Below is a small trained network, with its code and all its weights. Each question gives an input and a target symbol and asks what happens when units are switched off, that is, made to give their printed mean instead of their output.

import numpy as np


def w(rows, s, z=0):
    codes = np.array(rows[::2]) - 128.0
    scale = np.full(codes.shape[1], s)
    scale[-1] = z or s
    return codes * scale


def norm(h):
    return h / np.sqrt((h * h).mean(-1, keepdims=True) + 1e-5)


def f(y):
    return np.maximum(y, 0)


def softmax(a):
    e = np.exp(a - a.max(-1, keepdims=True))
    return e / e.sum(-1, keepdims=True)


def log_softmax(a):
    a = a - a.max(-1, keepdims=True)
    return a - np.log(np.exp(a).sum(-1, keepdims=True))


def net(x, mask):
    ids = ['ΘΛΩαβδζμσφψ'.index(c) for c in x.split()]
    T = len(ids)
    res = E[ids] + P[:T]
    r = norm(res)
    for j in range(2):
        rows = slice(4 * j, 4 * j + 4)
        q, k, v = (r @ M[0][rows].T for M in (Q, K, V))
        z = softmax(np.where(np.tri(T) > 0, q @ k.T / 4**0.5, -1e9)) @ v
        o = O[0][rows]
        res = res + np.where(mask[j], z, o[:, -1]) @ o[:, :-1]
    y = f(norm(res) @ A[0][:, :-1].T + A[0][:, -1])
    res = res + np.where(mask[2:18], y, B[0][:, -1]) @ B[0][:, :-1]
    return log_softmax(norm(res)[-1] @ U[:, :-1].T + U[:, -1])


Q, K, V, O, A, B = {}, {}, {}, {}, {}, {}
E = w([
[163,101,109,116,89,123,135,141,93,106],'Θ',
[46,181,217,74,107,148,68,130,130,208],'Λ',
[184,122,129,148,92,141,118,159,84,98],'Ω',
[142,95,118,140,86,144,121,123,148,66],'α',
[193,97,227,116,84,246,179,161,158,229],'β',
[191,69,175,112,196,93,23,38,84,197],'δ',
[32,162,249,213,160,103,57,99,130,76],'ζ',
[91,9,245,170,103,147,206,102,136,164],'μ',
[125,119,92,109,118,155,154,111,162,108],'σ',
[157,95,147,157,127,97,138,142,108,48],'φ',
[180,121,113,144,168,155,155,120,135,91],'ψ',
],0.015)
P = w([
[81,140,97,78,88,129,88,166,126,121],'0',
[87,107,157,16,147,218,103,105,69,101],'1',
[152,130,227,43,104,179,154,14,53,94],'2',
[163,160,185,43,83,108,126,102,144,110],'3',
[117,85,129,163,106,127,112,57,82,215],'4',
[136,74,101,173,132,32,90,245,255,229],'5',
[86,52,127,91,232,133,90,248,202,163],'6',
[210,153,181,117,133,56,134,117,197,147],'7',
[118,125,189,73,178,83,162,138,153,130],'8',
[114,105,165,108,147,96,141,89,79,179],'9',
[110,98,129,45,151,28,103,204,187,171],'10',
],0.0095)
Q[0] = w([
[173,161,11,200,110,105,163,150,158,93],'H1',
[134,89,192,139,138,100,84,147,179,226],'H1',
[170,168,175,160,92,119,157,32,125,146],'H1',
[73,102,62,191,118,112,131,114,81,148],'H1',
[143,104,141,177,76,125,217,24,57,130],'H2',
[105,104,86,247,132,87,104,129,160,213],'H2',
[192,101,147,79,103,116,199,195,190,110],'H2',
[94,176,32,149,116,175,178,134,53,39],'H2',
],0.012)
K[0] = w([
[98,169,102,110,24,183,98,70,58,140],'H1',
[170,118,192,182,203,90,222,33,124,97],'H1',
[86,55,97,145,204,203,108,163,89,96],'H1',
[120,153,176,36,109,166,127,118,98,93],'H1',
[58,48,101,141,209,236,109,177,53,146],'H2',
[145,115,212,61,128,209,162,34,65,57],'H2',
[162,148,135,201,118,114,188,87,157,161],'H2',
[128,87,64,124,160,125,148,247,212,30],'H2',
],0.011)
V[0] = w([
[178,119,89,83,68,224,76,144,171,168],'H1',
[94,141,96,116,151,65,2,56,162,101],'H1',
[125,99,69,81,168,155,214,67,180,163],'H1',
[132,29,211,205,82,176,82,113,171,83],'H1',
[163,66,146,110,106,54,149,172,63,107],'H2',
[88,82,113,73,114,40,108,118,101,159],'H2',
[159,186,113,175,179,100,39,161,34,155],'H2',
[120,125,55,120,151,93,70,55,208,46],'H2',
],0.0099)
O[0] = w([
[127,137,63,146,66,23,162,215,121,160,186],'H1',
[194,172,113,104,91,98,21,100,101,181,116],'H1',
[115,145,107,61,152,69,161,41,216,197,93],'H1',
[84,18,87,91,93,93,101,95,16,82,251],'H1',
[126,185,52,200,145,102,164,57,146,111,163],'H2',
[172,193,81,120,71,147,167,105,205,179,145],'H2',
[66,33,92,213,171,166,158,203,122,138,77],'H2',
[133,53,166,175,2,54,132,82,131,148,114],'H2',
],0.0084,0.013)
A[0] = w([
[82,117,197,116,191,138,153,56,157,171,69],'N1',
[95,153,182,137,129,179,166,196,135,139,85],'N2',
[178,91,76,117,132,125,108,107,112,122,101],'N3',
[89,171,200,147,167,157,114,156,128,161,65],'N4',
[119,95,130,85,134,105,97,137,144,99,200],'N5',
[181,125,85,183,117,133,111,81,139,106,58],'N6',
[131,141,172,127,175,135,101,65,105,95,146],'N7',
[45,164,131,97,166,97,121,163,100,156,62],'N8',
[136,187,139,143,100,146,99,138,132,176,2],'N9',
[142,149,84,108,141,161,143,162,126,156,132],'N10',
[151,63,174,171,103,127,158,124,153,135,228],'N11',
[122,108,164,149,185,110,87,101,124,254,74],'N12',
[87,179,212,96,129,116,91,98,160,237,159],'N13',
[180,73,172,92,111,172,167,166,144,156,172],'N14',
[95,142,151,220,139,140,79,100,94,96,114],'N15',
[172,92,107,103,108,145,157,126,111,133,105],'N16',
],0.015,0.0075)
B[0] = w([
[133,39,175,123,127,14,174,217,147,171,160],'N1',
[205,78,120,150,51,98,138,130,150,150,148],'N2',
[150,112,95,122,55,131,107,123,187,122,203],'N3',
[104,97,50,185,39,45,61,70,112,135,140],'N4',
[118,155,152,141,103,166,167,110,87,164,248],'N5',
[37,203,160,136,145,113,114,117,112,149,157],'N6',
[120,107,142,151,196,156,117,80,160,173,174],'N7',
[81,139,143,58,58,174,57,157,103,95,162],'N8',
[92,84,44,141,182,128,152,146,187,186,132],'N9',
[102,185,174,150,127,148,157,106,129,97,161],'N10',
[77,104,113,106,197,153,118,155,108,160,210],'N11',
[222,187,123,41,193,153,196,50,103,58,148],'N12',
[113,132,100,102,248,128,91,171,123,78,171],'N13',
[189,98,206,139,102,141,184,136,208,101,171],'N14',
[176,182,212,131,228,92,124,123,156,117,170],'N15',
[142,129,130,160,116,144,90,158,169,162,185],'N16',
],0.013,0.011)
U = w([
[179,122,5,89,164,222,182,37,144,102,207],'Θ',
[81,200,216,205,166,134,47,70,121,169,125],'Λ',
[152,175,142,88,167,1,170,176,185,161,117],'Ω',
[34,81,187,119,155,139,229,121,94,229,77],'α',
[152,8,164,191,164,194,44,104,146,117,44],'β',
[132,103,75,196,190,125,172,181,69,55,222],'δ',
[115,86,97,155,52,59,90,96,66,90,183],'ζ',
[57,251,114,187,107,90,218,113,160,153,153],'μ',
[152,163,172,123,65,221,184,182,190,114,147],'σ',
[62,213,152,57,120,185,136,171,28,107,3],'φ',
[76,112,22,171,148,213,40,191,217,208,162],'ψ',
],0.0081,0.0038)

Each question gives the input, a string of symbols that net reads in full, and the target symbol t.
The units are the heads (4 rows each of Q, K, V and O) and the neurons (one row each of A and B). Each row of codes is followed by its name. A weight is (code - 128) times the scale printed after its matrix; where a second scale follows, it is the last column's (O, A, B and U).
mask holds one flag per unit, heads first, then neurons. A switched-off unit (its flag False) gives its mean, the last column of its rows in O or B, instead of its output. The means were averaged over made-up inputs and are rounded, as every weight is.
A unit's drop is (log p(t) with every unit on - log p(t) with that unit switched off) / (log p(t) with every unit on - log p(t) with every unit switched off).
The circuit of an input: a set's keep is (log p(t) with only the set's units on - log p(t) with every unit switched off) / (log p(t) with every unit on - log p(t) with every unit switched off). Starting from the 12 units with the biggest drops (on a tie, the unit counted first), units are removed one at a time, each time the one whose removal leaves the highest keep (on an exact tie, the one counted first), for as long as the keep stays at least 0.8.
circuit, biggest first: the units of the circuit, biggest drop first
most important unit: the unit with the biggest drop
top k neurons: the k neurons with the biggest drops, biggest first
which heads matter: for each layer, one digit per head in row order, 1 if its drop is at least 0.15 and else 0, layers parted by /
input α Θ Ω Λ α ζ α Θ ψ Ω σ, target μ: circuit, biggest first : H2, N6
input Λ σ δ φ Ω α, target ψ: circuit, biggest first : H2, H1
input Θ φ α Λ, target β: which heads matter : 11
input α ψ σ Ω φ α Ω φ μ α α, target Λ: which heads matter : 11
input α α Θ μ Ω ψ α Ω Ω, target α: which heads matter : 11
input δ α Λ, target Θ: top neuron : N12
input ζ Ω Ω μ φ ψ Ω α α, target α: circuit, biggest first : H2, H1, N5
input Λ α ζ ψ Ω α α, target α: circuit, biggest first : H1, H2, N5
input α α μ Ω α α φ β α μ Θ, target φ: which heads matter : 01
input Ω α σ Θ Θ ψ σ, target μ: which heads matter : 01
input ζ α Λ μ ζ ψ α ψ ψ α β, target Ω: top 2 neurons : N1, N13
input Ω α Ω δ φ Ω ψ ψ, target Λ: top 2 neurons : N6, N15
input α Λ Ω α α α φ α Ω, target ζ: which heads matter : 00
input Λ Λ α α Θ α μ σ Θ Ω, target Θ: which heads matter : 01
input α α Λ Θ ψ α Λ Ω δ α σ, target δ: which heads matter : 11
input Θ Ω ζ α Ω ψ, target β: circuit, biggest first : H1
input Θ φ α α φ, target Λ: which heads matter : 00
input φ Λ ψ Θ Θ Ω, target α: which heads matter : 11
input α α α Λ Ω α α ψ Λ, target Ω: which heads matter : 10
input μ Λ Ω α, target Θ: circuit, biggest first : H2, H1
input ψ α α β Ω α Λ α α Θ δ, target Θ: which heads matter : 00
input ψ α Λ ψ, target α: circuit, biggest first : H2, N11, H1
input Ω μ α α, target δ: most important unit : H2
input β Ω α Ω ψ Λ, target Ω: top 2 neurons : N1, N11
